In the rows, zero is written as 128.
Facts:
mustek (κ tregron, nagrin) (μ plonun) (ζ 374)
pledril (μ nutok, stuvi) (ζ 520)
biske (κ raror, flomal) (μ lodri, drefluk) (ζ 374)
flogris (μ nadris, skisus, pledril) (ζ 374)
ruplosur (κ meplek) (μ bevo) (ζ 374)
moli (ζ 374)
meplek (κ flastino, fetu) (ζ 374)
plidru (ζ 520)
grevil (κ pata) (ζ 520)
fatrol (κ dubruk) (μ tufu, romu) (ζ 520)
flastino (κ nagrin) (ζ 374)
gesur (ζ 520)
klirabri (μ munim) (ζ 374)
rogra (μ plonun) (ζ 374)
nizodas (κ losto, troflu) (ζ 520)
motus (κ vesal, nagrin) (ζ 374)
kudrimol (μ zutok, kepamin) (ζ 374)
stadrol (ζ 520)
flomal (μ nastom) (ζ 374)
grumal (μ stomek) (ζ 374)
grinik (ζ 374)
fleru (κ losto, nagrin) (ζ 520)
vesal (μ mibris) (ζ 374)
robu (κ fetu) (μ nutok) (ζ 374)
soskem (κ flastino) (μ fevera) (ζ 374)
fepi (κ tradrobrum) (μ rogra) (ζ 520)
magra (κ nagrin) (ζ 374)
losto (ζ 374)
kepamin (ζ 374)
vaplu (ζ 520)
geskim (μ flaketrul) (ζ 374)
grena (ζ 374)
raror (κ mustek, dubruk, trutrol) (μ zomur) (ζ 520)
muzezok (ζ 374)
skiro (ζ 520)
losken (μ flodruni) (ζ 520)
stuvi (κ dubruk, plogo) (μ kudrimol) (ζ 520)
statu (κ britrul) (ζ 374)
reflubi (μ kobravom) (ζ 374)
klubril (μ kostas) (ζ 374)
grebran (μ satris) (ζ 520)
lusko (κ magra, klefil) (ζ 374)
mitru (μ stadrol) (ζ 374)
kobravom (μ nutok) (ζ 520)
nutok (κ bredru, movedral) (μ ruplosur, gafatrur) (ζ 374)
miga (ζ 374)
troflu (κ meplek) (ζ 374)
satris (κ bevo) (μ plutribir, gribo) (ζ 520)
dratek (μ koten, miga) (ζ 520)
nagrin (ζ 520)
skapla (μ noskek) (ζ 374)
kletrem (μ desun, biske, zomur) (ζ 520)
datris (μ guso, nastom) (ζ 520)
kula (μ plidru, basto) (ζ 520)
gregebre (κ stuvi, dubruk, dreflem) (μ meflel) (ζ 374)
tufu (κ digem, foskun) (μ bepi, drefluk) (ζ 520)
plakos (κ losto) (ζ 374)
bepi (μ ruplosur) (ζ 374)
skegir (κ grinik, fatrol, tregron) (ζ 374)
skisus (μ noskek) (ζ 374)
stobre (κ mustek) (ζ 374)
kluruto (ζ 520)
ploflum (κ kepamin) (μ stomek, flidros) (ζ 374)
trutrol (κ nagrin) (μ pata) (ζ 374)
meflel (μ nokla) (ζ 520)
kostas (ζ 374)
klelas (κ losto, flomal, nagrin) (μ foskun) (ζ 520)
fevera (κ dubruk) (μ basto, kepamin) (ζ 520)
drefluk (κ grebran) (μ neton) (ζ 374)
bevo (ζ 520)
plogo (κ nagrin) (μ skapla) (ζ 374)
doso (μ nutok, naplasas, tufu) (ζ 374)
nokla (κ plakos, tradrobrum) (μ naplasas) (ζ 374)
gribo (ζ 374)
flakom (κ klirabri) (ζ 520)
masto (κ lalofa) (μ stuvi) (ζ 520)
zomur (ζ 374)
ludron (μ koten, stuvi, grefi, motus) (ζ 520)
fetu (ζ 520)
desun (ζ 374)
dreflem (κ nagrin) (μ muzezok) (ζ 374)
flaketrul (μ tufu) (ζ 374)
geban (μ zodi) (ζ 520)
romu (κ mustek, nagrin) (μ kudrimol) (ζ 374)
stafos (μ plegrom) (ζ 374)
mises (μ bugorol) (ζ 374)
skisaskin (μ gesur) (ζ 374)
grosko (κ mustek, nagrin) (μ flastino, mises) (ζ 520)
kosu (κ lalofa) (ζ 520)
musas (μ kepamin) (ζ 374)
pubri (ζ 520)
tregron (κ flastino, nagrin) (μ bevo) (ζ 374)
klefil (μ fevera) (ζ 520)
bredru (κ nagrin) (μ fatrol) (ζ 374)
stomek (κ magra) (μ skirum, gafatrur) (ζ 374)
zodi (ζ 374)
neton (κ stafos, klefil) (ζ 374)
tudol (μ pledril) (ζ 520)
koten (μ rogra) (ζ 374)
mibris (κ nadris) (ζ 374)
sogil (μ zutok) (ζ 374)
gadra (κ raror, flastino) (μ roba) (ζ 374)
kloplel (κ tregron) (ζ 374)
noskek (ζ 374)
roba (μ datris) (ζ 520)
skirum (μ kudrimol) (ζ 374)
naplasas (ζ 374)
dubruk (μ zomur, kepamin) (ζ 374)
guplamok (κ mustek, fetu, stadrol) (ζ 520)
flodruni (κ koten, fetu, nagrin) (ζ 374)
pligeli (ζ 520)
vagru (κ lalofa) (ζ 374)
drurizon (κ dreflem) (ζ 374)
lalofa (κ nagrin) (ζ 520)
foskun (ζ 374)
klira (μ biske, statu, fevera) (ζ 374)
pata (κ flastino) (ζ 374)
biki (κ ruplosur) (ζ 520)
klastu (κ mustek) (μ statu) (ζ 374)
drafin (ζ 374)
plutribir (ζ 520)
fline (κ mustek) (μ luti) (ζ 374)
plegrom (κ dubruk, dreflem) (ζ 520)
plamu (μ klefil) (ζ 374)
nadris (κ nagrin) (ζ 374)
movedral (κ dreflem) (ζ 374)
luti (κ nagrin) (μ skirum, plidru, drefluk) (ζ 374)
maplen (μ klastu) (ζ 520)
bugorol (ζ 374)
mogra (κ klirabri) (μ sogil) (ζ 520)
britrul (κ skisaskin) (ζ 520)
liflus (κ geskim) (μ skisaskin) (ζ 520)
trastur (κ roba, flidros) (μ nokla) (ζ 374)
flidros (κ dreflem) (ζ 374)
basto (ζ 374)
munim (κ dubruk) (ζ 520)
tradrobrum (κ lalofa) (ζ 374)
drefum (κ flastino, bevo) (ζ 374)
ruflor (κ klirabri) (μ grefi) (ζ 374)
guso (κ mustek) (ζ 520)
lodri (κ dubruk) (ζ 520)
gafatrur (ζ 374)
grefi (κ plogo) (ζ 520)
zutok (ζ 520)
metrekluk (κ geskim) (μ satris, nastom) (ζ 520)
gugo (κ drefum, flomal, grevil) (ζ 374)
brimi (μ tudol) (ζ 520)
nastom (κ fepi, drafin, nagrin, plogo) (ζ 374)
plodri (μ bepi, mitru, fevera) (ζ 520)
plonun (ζ 374)
digem (ζ 374)

Known rows:
trastur: [122 137 129 131 115 120 121 154 127 125 125 140 122 120 125 150 111 125
 129  83 115 106 150 173 138 134 141 164 117 122 136 137 113 122]
kloplel: [135 144 125 143 114 106 146 128 128 141 137 130  97 126 122 126 114 125
 144  85 144 121 146 158 133 120 134 165 121 135 146 134 125 122]
klira: [130  90 125 131 111 128 114 148 111 148 120 119 103 116 143 151 134  88
 113 125 114  99  91 121 142 135 151 113 122 120  88 125 132 119]
statu: [129 111 135 137 114 128 112 139 112 146 129 126 121 123 137 138 131 133
 110 106 114 114  63 117 140 131 140 163 123 129 115 120 129 105]
flakom: [133 146 145 115 151 138 131 128 141  89 124 130 159 136 121  98 113 142
 117 154 147 117 123  88 125 141  99 102 134 126 126 123 144 130]
klirabri: [134 119 119 118 129 136 152 162 131 127 144 126 108 118 145 153 116 116
 130 137 101 104 124 132 129 117 154 150 119 144 143 125 113 136]
mibris: [127 123 128 155 106 112 120 119 106 159 124 129 117 128 128 120 140 141
 131  92 121 140 104 145 133 126 138 159 130 124 131 124 126 107]
dratek: [118 122 135 110 135 154  92 116 128 111 115 126 176 135 120 110 151 137
 107 163 123 148 101  80 123 132 112  82 139 121  93 123 137 131]
desun: [136 128 129 129 128 121 152 150 127 126 143 129 103 122 137 135 111 132
 127 118 120 105 110 132 136 125 142 164 119 140 146 124 120 124]
moli: [135 129 132 129 127 125 149 153 127 128 144 129 103 121 137 137 108 132
 128 114 119 106 110 134 134 125 140 169 118 141 146 125 120 121]
basto: [136 105 126 136 117 132 120 142 112 151 130 122 108 122 139 130 132 127
 118 117 112 116  70 119 136 125 142 153 125 130 113 119 127 108]
flastino: [143 135 109 133 121 119 160 124 135 152 151 128  85 123 127 129 125 117
 161 105 142 145 143 143 124 106 138 158 123 148 140 132 118 141]
stobre: [135 144 129 144 116 104 150 124 127 137 137 131  97 127 123 132 115 129
 144  80 142 125 146 160 131 121 133 165 120 133 151 134 124 121]
digem: [138 125 124 123 131 132 154 157 128 128 146 128 101 119 139 138 112 128
 133 125 108 102 111 126 132 122 149 168 119 144 154 124 118 130]
meflel: [115 124 134 108 131 151  94 116 130 111 114 132 183 134 115 128 155 129
 109 160 122 154 106  77 121 135 115  75 139 119  88 123 135 139]
gregebre: [122 143 131 136 110 116 118 148 126 127 123 141 118 121 120 144 107 133
 137  70 129 116 165 183 141 134 136 170 118 116 137 142 117 114]
neton: [129 140 136 149 121 100 161 136 122 127 131 131 109 123 133 137 114 132
 128 103 124  95 125 153 139 131 141 162 121 132 162 124 121 120]
stomek: [118 132 126 147 123 107 149 129 124 135 128 127 116 128 131 155 119 123
 131 115 124  99 171 174 128 129 140 151 123 130 169 132 118 127]
pledril: [102 116 136 125 168 194  70 109 138 132 128 113 174 137 142 148 153 147
 115 201 146 121 132 104 103 130 107 101 139 108 123 120 160 118]

Rows:
No name comes twice in this set of rows, the named rows included.
[136 129 109 123 126 134 126 153 127 137 136 137 103 117 131 127 117 133
 157 124 107 134 171 173 127 121 149 158 124 126 139 138 101 133] -> dreflem
[113 100 109 102 142 156  65  91 128 127 116 107 182 162 121  90 141 186
 103 160 114 170 176 156 113 133  96 101 150 111 132 145 149 109] -> stuvi
[132  82 116 125 118 128 116 140 112 152 127 109 100 125 147 136 129 110
 106 131 109 101  93 133 142 133 144 124 125 126 105 127 136 108] -> musas
[146 137 109 108 158 139 152 112 139 116 126 137 132 131 129  65 142 137
 175 208 130 185 180 110 102 118 120  75 146 128 127 128 111 167] -> nagrin
[142 144 117 109 152 142 147 106 146 114 132 130 132 136 121  84 134 127
 154 176 148 169 158  91 108 119 103  84 139 137 125 127 133 159] -> fetu
[134 148 134 142 112 110 134 133 129 134 132 135 102 125 122 128 106 132
 141  68 147 121 140 168 138 128 126 179 119 128 142 138 127 112] -> skegir
[121  92 107 101 128 123 145 135 132 131 142 102 120 143 139 156 104 145
  97 127  91  98 156 171 135 121 136 149 124 153 183 142 128 118] -> skirum
[124 141 137 105 142 139 127 125 144  87 121 136 164 134 117 120 126 125
 118 164 130 133 144  92 122 135 110  78 135 129 115 127 127 150] -> datris
[127  99 125 132 113 134 115 144 115 150 127 123 113 120 141 158 138 110
 113 124 110 112  84 123 139 128 147 135 122 126 108 123 125 115] -> plamu
[141 143 124 107 152 152 136 112 150 112 134 129 135 132 119  98 130 130
 148 160 161 156 146  89 109 119 104  92 136 135 116 128 138 151] -> bevo
[139 118 122 136 109  98 150 131 128 142 122 122  70 116 132 151 114  58
 140  92 164 100 160 158 142 136 132  99 116 125 102 141 137 133] -> soskem
[129 145 135 152 113  93 159 118 126 140 131 131 103 128 119 134 114 128
 138  76 152 119 143 165 135 127 129 162 121 135 156 131 127 116] -> flodruni
[103 127 144 114 125 144  84 118 133 103 105 131 190 132 115 150 155 119
  98 147 126 137 104  80 125 142 114  69 135 113  83 125 138 136] -> tufu

The same objects again, as new rows of numbers:
Known rows:
dratek: [137 158 137 148 123 127  62 107 112  96 121  63 120 118 150 113 167 123
 158 215  85  69 136 130 180 180  77 145 109 145  42 114 131 135  86  83
 207  76 138 105 111]
nokla: [113 121 122 139 138 149 176 154 154 162 161 140  92 134 134 114  75 124
 117 105 159 186 138 136  86  99 159 145 131  93 152 121  85 132 124 172
 104 186 133  92 162]
grevil: [153 165 148 123 119  98  71 116 120  94 108 107 151 111 115  93 167 137
 177 196  91 136 156 161 166 191 142 122 116 162  65 100 115 100 134  46
 180  80 137 107 105]
fleru: [120 165 142 112 138  97  96 126 122 105 129 102 112  94 120  92 165 161
 183 189  95 150 148 138 143 199 123 125 106 140  53 108  90  91 101  40
 153  76 156  80 121]
tufu: [143 242 162 137  81 130 107 109 129 121 120  92 120 108 153 125 138 153
 150 207 101 113 128 118 162 168 104 132 115 141  41 125 111 151 104  52
 163  77 152 102 111]
gesur: [142 193 152 126 102 110 101 106  91 102 103  92 132 119 144 106 182 152
 167 200 113 102 135 106 170 171 116  99 126 135  58 117 129 126  99  79
 181  59 141 104 106]
rogra: [113  86 131 153 116 158 122 133 137 145 143 113 116 157 163 125 127  77
  97 107 159 114 124 130 131  96 111 145 121  99 180 141 154 145 130 198
 141 159 119 138 160]
brimi: [133 188 140 149 119 127 104 105  98  95 106  88 128 100 121 133 154 160
 160 186  85  83 141 111 169 160  97 125 126 164  33 109 120 140 102  68
 201  66 138 107 101]
fetu: [137 153 155  94 132 106  88 113 101  86  89 106 165 120 120  98 172 140
 188 230  57  86 174 157 143 188 146 116 126 170  81 104 128  85 130  64
 142  63 115 127  93]
vaplu: [144 183 147 139 102 104  90 103  93 105 104  92 131 112 133 108 175 145
 162 204 103  87 137 113 173 179 113 112 122 143  53 116 126 132 100  80
 182  65 140 109  97]
kosu: [122 167 152 115 143 106 103 123 110 109 131 104  99  98 117  93 156 173
 186 206 101 128 145 114 130 195 118 120 113 137  41 103  80 102  78  72
 150  74 155  67 123]
kletrem: [152 191 144 121 120 113  86 102 102 108 121 117 142 114 132 121 143 149
 147 216  79  77 111 117 163 201  95 131 121 157  42 112 112 158  93  68
 164  86 143 123  90]
gafatrur: [123 137 137 152 104 168 182 142 139 153 124 142 122 137 142 162  95 122
  99  72 154 135 140 112 102  68 136 130 147 114 163 145 140 154 152 175
 131 150 121 136 143]
plidru: [151 211 197 115  92 132  90 110 100 109 104 117 137 114 146 125 173 157
 160 200 104  90 132 102 144 183 104 109 115 152  64 123 122 146 108  68
 154  64 150 111 112]
musas: [136  92 124 129 140 158 147 133 119 148 132 167 144 142 128 152 102 113
  81  77 134 119 100 101 115 110 122 129 126 124 156 138 137 175 138 166
 132 171 123 164 129]
fatrol: [153 200 156 124 125 100  68 116 143  90 101 102 130  95 110 136 161 170
 166 175  84  99 124 174 146 166  96 152 118 189  59 101 136 108 112  44
 111  85 141 101 101]
datris: [136 172 135 151 105 111  69  78 114 125  95  76 135 116 111 119 151 173
 173 204 111  71 117 103 170 174 127 133 115 141  38 121 104 111 109  91
 186  39 149 141 101]
gadra: [124  70  84 138 146 115 107 130 178 152 141 140 135 133  91 133  93 117
 109  68 153 186 112 159 120 106 162 151 124 112 169 135 118  96 171 129
 108 158 134 164 142]
flogris: [112  95  82 157 140 150 173 135 112 133 130 143 132 134 114 155  97 113
  98  66 129 128 122 104 130  78 129 128 149 122 143 132 138 162 134 172
 162 169 112 152 125]

Rows:
No name comes twice in this set of rows, the named rows included.
[103  84 115 124 160 132 176 150 132 154 155 143  98 132 120 120 100 126
 121  96 157 162 128 116  84 113 149 130 131  95 160 120  98 121 119 177
 100 174 131 108 156] -> vagru
[105  52 133 112 150 155 113 153 158 134 145 122 121 146 152 129 128  78
 119 112 132 126 157 161 101 111 129 151 118 116 200 141 153 107 148 178
 117 154 105 136 162] -> koten
[120 109  96 160 130 159 166 134 132 153 142 143 125 134 129 155  89 111
  81  73 138 138 110 106 129  81 119 139 139 114 149 141 134 171 135 161
 156 173 123 146 131] -> ploflum
[134  50 119 133 158 130 118 115 151 153 107 141 160 156  89 126  88 124
 128 100 137 124 129 161 101  99 191 147 134 132 172 120 117  94 173 188
 107 154 105 178 133] -> flomal
[139  81 119 109 151 139 125 150 154 144 149 176 152 134 106 144 101  96
  95  67 124 180 111 155 108 128 146 137 119 131 175 128 127 142 166 120
 104 189 127 161 136] -> soskem
[120 154 139 112 119  94  58 100 151 116 108  84 128 108 103 113 165 173
 188 177 115 128 145 139 151 186 138 126 105 139  69 127 107  65 130  30
 145  30 157 126 116] -> guso
[106 132 105 140 130 145 174 155 178 140 144 129  93 114 121 156  91 141
 110  56 157 177 131 142  89  60 134 150 143 120 164 142 128 125 141 143
  74 163 130 105 149] -> nutok
[135 168 115 159 108 102  67  77 123 134 101  78 131 113 106 120 140 171
 164 194 109  87 108  97 184 181 120 136 112 136  17 122  96 120 109  80
 204  43 158 141  97] -> metrekluk
[154 166 147 105 138  89  67 118 127  92 120 117 136  97 107 115 168 150
 165 180  84 120 124 168 151 198 106 137 110 180  64 102 122 106 115  27
 115  84 148 115 102] -> raror
[148 183 154 151 117 129  89 106  95 111 114 106 129 101 118 130 165 152
 148 172 101  90 122  98 170 181  86 122 112 154  25 111 117 158  93  57
 209  67 156 104 105] -> mogra
[139  71 130 101 138 124 144 147 126 121 122 164 165 151 119 109 134  97
 122  98 136 159 154 167 107 102 180 112 141 125 206 120 148  95 178 169
  90 168  99 147 137] -> flastino
[123  88 105 166 130 157 133 137 131 151 149 133 115 144 145 143 108  89
  88  80 154 132 110 115 132  95 113 140 122 103 146 137 136 164 131 182
 175 172 129 137 149] -> ruflor

